Below is a small trained network, with its code and all its weights. Each question gives an input and a class and asks what happens when units are switched off, that is, made to give their printed mean instead of their output.

import numpy as np


def w(rows, s, z=0):
    codes = np.array(rows[::2]) - 128.0
    scale = np.full(codes.shape[1], s)
    scale[-1] = z or s
    return codes * scale


def norm(h):
    return h / np.sqrt((h * h).mean(-1, keepdims=True) + 1e-5)


def f(y):
    return np.maximum(y, 0)


def log_softmax(a):
    a = a - a.max(-1, keepdims=True)
    return a - np.log(np.exp(a).sum(-1, keepdims=True))


def net(x, mask):
    res = np.array(x, float).reshape(1, 4) / 4 @ E
    u = 0
    for l in range(4):
        y = f(norm(res) @ A[l][:, :-1].T + A[l][:, -1])
        res = res + np.where(mask[u : u + 8], y, B[l][:, -1]) @ B[l][:, :-1]
        u += 8
    return log_softmax(norm(res)[-1] @ U[:, :-1].T + U[:, -1])


A, B = {}, {}
E = w([
[37,12,85,184,213,255,108,95,64],'x0',
[8,131,57,81,58,191,167,185,89],'x1',
[152,69,58,103,149,30,179,74,49],'x2',
[125,126,119,123,126,129,118,125,134],'x3',
],0.0071)
A[0] = w([
[63,117,223,156,120,130,88,37,176,24],'0.n1',
[119,77,94,179,191,218,166,76,139,138],'0.n2',
[37,152,98,89,122,70,195,113,92,121],'0.n3',
[156,73,109,192,254,249,106,99,119,3],'0.n4',
[183,131,114,171,195,127,145,84,192,233],'0.n5',
[160,92,224,49,113,189,117,222,96,162],'0.n6',
[100,135,135,154,167,194,96,53,175,105],'0.n7',
[142,131,144,89,69,131,164,187,98,83],'0.n8',
],0.0073,0.0037)
B[0] = w([
[128,122,126,186,62,156,41,156,79,160],'0.n1',
[131,90,123,207,137,187,253,226,158,247],'0.n2',
[211,131,169,2,82,186,106,21,123,208],'0.n3',
[193,159,226,186,106,118,87,151,129,253],'0.n4',
[221,153,151,165,236,109,72,186,64,234],'0.n5',
[148,176,87,156,151,191,150,123,171,188],'0.n6',
[154,139,157,160,137,170,201,165,79,196],'0.n7',
[127,93,162,149,85,90,129,63,179,172],'0.n8',
],0.0069,0.0065)
A[1] = w([
[128,163,172,86,112,102,147,162,192,179],'1.n1',
[196,163,187,162,191,185,62,204,182,98],'1.n2',
[33,254,111,93,116,95,108,119,199,7],'1.n3',
[173,111,91,93,97,170,139,138,152,97],'1.n4',
[52,41,109,120,151,100,157,113,32,4],'1.n5',
[113,104,138,168,52,186,144,102,148,163],'1.n6',
[102,100,135,131,79,155,145,108,173,155],'1.n7',
[211,174,66,85,153,30,113,131,165,183],'1.n8',
],0.0091,0.0021)
B[1] = w([
[78,65,140,181,90,138,42,137,92,177],'1.n1',
[107,115,135,75,78,86,106,72,176,252],'1.n2',
[213,131,156,171,109,120,84,94,85,159],'1.n3',
[130,148,154,167,136,141,119,155,66,157],'1.n4',
[182,196,152,255,115,136,46,76,97,148],'1.n5',
[103,205,121,103,178,155,116,96,114,178],'1.n6',
[167,170,158,159,176,126,88,254,163,157],'1.n7',
[84,161,96,78,210,177,186,147,128,217],'1.n8',
],0.0086,0.012)
A[2] = w([
[127,147,149,10,1,115,67,41,189,190],'2.n1',
[177,122,199,255,162,83,94,69,213,172],'2.n2',
[154,165,50,207,33,111,131,159,85,111],'2.n3',
[186,153,121,190,85,185,11,120,118,105],'2.n4',
[204,33,106,180,183,80,98,133,120,94],'2.n5',
[149,67,168,204,158,137,156,157,74,127],'2.n6',
[194,16,82,157,130,66,182,165,85,7],'2.n7',
[84,117,193,175,47,149,67,175,177,125],'2.n8',
],0.0075,0.0016)
B[2] = w([
[99,16,129,93,122,92,162,28,118,233],'2.n1',
[109,120,111,69,66,141,106,103,108,254],'2.n2',
[163,117,255,132,159,120,96,115,115,152],'2.n3',
[164,150,217,141,158,46,183,161,79,253],'2.n4',
[57,193,49,145,119,114,132,141,150,179],'2.n5',
[122,198,101,71,71,89,52,31,138,200],'2.n6',
[13,105,60,124,163,80,113,115,194,149],'2.n7',
[107,194,68,154,249,129,132,160,88,223],'2.n8',
],0.0076,0.0084)
A[3] = w([
[98,161,95,176,149,29,113,83,204,155],'3.n1',
[80,37,56,141,145,112,101,30,153,140],'3.n2',
[81,131,2,219,82,84,54,60,131,5],'3.n3',
[203,113,141,62,132,96,112,58,112,156],'3.n4',
[117,102,195,130,139,155,82,132,231,128],'3.n5',
[31,103,86,154,165,210,206,195,128,133],'3.n6',
[125,160,176,121,146,141,23,102,222,161],'3.n7',
[193,112,121,189,70,176,151,133,86,51],'3.n8',
],0.0076,0.0019)
B[3] = w([
[112,109,71,134,96,165,163,188,129,198],'3.n1',
[201,72,194,87,119,121,133,130,92,185],'3.n2',
[116,41,156,57,21,133,143,107,150,162],'3.n3',
[95,101,80,199,110,169,118,180,193,255],'3.n4',
[177,80,133,108,95,109,155,111,67,155],'3.n5',
[130,79,25,71,128,1,122,198,205,169],'3.n6',
[116,115,145,101,120,156,166,55,76,210],'3.n7',
[143,153,202,165,176,93,76,114,104,150],'3.n8',
],0.011,0.0079)
U = w([
[130,2,112,104,78,109,162,71,133,54],'0',
[145,172,203,205,176,126,110,115,37,93],'1',
[107,156,30,167,230,123,167,201,163,254],'2',
],0.013,0.00093)

Each question gives the input, the list of numbers given to net, and the class t.
The units are the neurons (one row each of A and B). Each row of codes is followed by its name. A weight is (code - 128) times the scale printed after its matrix; where a second scale follows, it is the last column's (A, B and U).
mask holds one flag per neuron, layer by layer. A switched-off neuron (its flag False) gives its mean, the last column of its row in B, instead of its output. The means were averaged over made-up inputs and are rounded, as every weight is.
A unit's drop is (log p(t) with every unit on - log p(t) with that unit switched off) / (log p(t) with every unit on - log p(t) with every unit switched off).
The circuit of an input: a set's keep is (log p(t) with only the set's units on - log p(t) with every unit switched off) / (log p(t) with every unit on - log p(t) with every unit switched off). Starting from the 12 units with the biggest drops (on a tie, the unit counted first), units are removed one at a time, each time the one whose removal leaves the highest keep (on an exact tie, the one counted first), for as long as the keep stays at least 0.8.
circuit, biggest first: the units of the circuit, biggest drop first
unit that matters most: the unit with the biggest drop
top k neurons: the k neurons with the biggest drops, biggest first
top k neurons in layer l: the k neurons of layer l with the biggest drops, biggest first
drop of u: that unit's drop, to one decimal
input [3,4,7,4], class 1: unit that matters most : 1.n5
input [6,1,0,4], class 2: circuit, biggest first : 3.n6, 2.n1
input [0,-6,0,-1], class 0: top 2 neurons in layer 1 : 1.n2, 1.n4
input [1,8,1,2], class 1: top 4 neurons : 1.n8, 1.n5, 1.n2, 1.n4
input [-6,0,-6,-3], class 0: top 2 neurons : 1.n2, 2.n1
input [-8,0,6,3], class 2: top 2 neurons : 1.n8, 1.n2
input [1,4,5,1], class 1: top 3 neurons : 1.n2, 1.n5, 1.n4
input [-1,-4,1,4], class 2: top 3 neurons in layer 0 : 0.n4, 0.n5, 0.n3
input [6,3,2,-5], class 1: top 2 neurons : 1.n8, 1.n5
input [-2,-1,8,-7], class 2: top 2 neurons : 1.n2, 1.n8
input [0,-6,2,-2], class 2: top 2 neurons in layer 1 : 1.n8, 1.n1
input [5,4,1,-6], class 1: top 3 neurons in layer 3 : 3.n4, 3.n8, 3.n1
input [-2,8,-8,1], class 1: top 2 neurons : 1.n3, 0.n2
input [1,-1,0,3], class 1: circuit, biggest first : 0.n4
input [-2,0,-4,2], class 0: drop of 2.n1 : 0.8
input [-8,-8,6,-1], class 2: drop of 1.n8 : 0.5
input [-1,3,-1,4], class 1: drop of 1.n4 : 0.0
input [-5,-3,-1,-3], class 0: drop of 1.n2 : 0.2
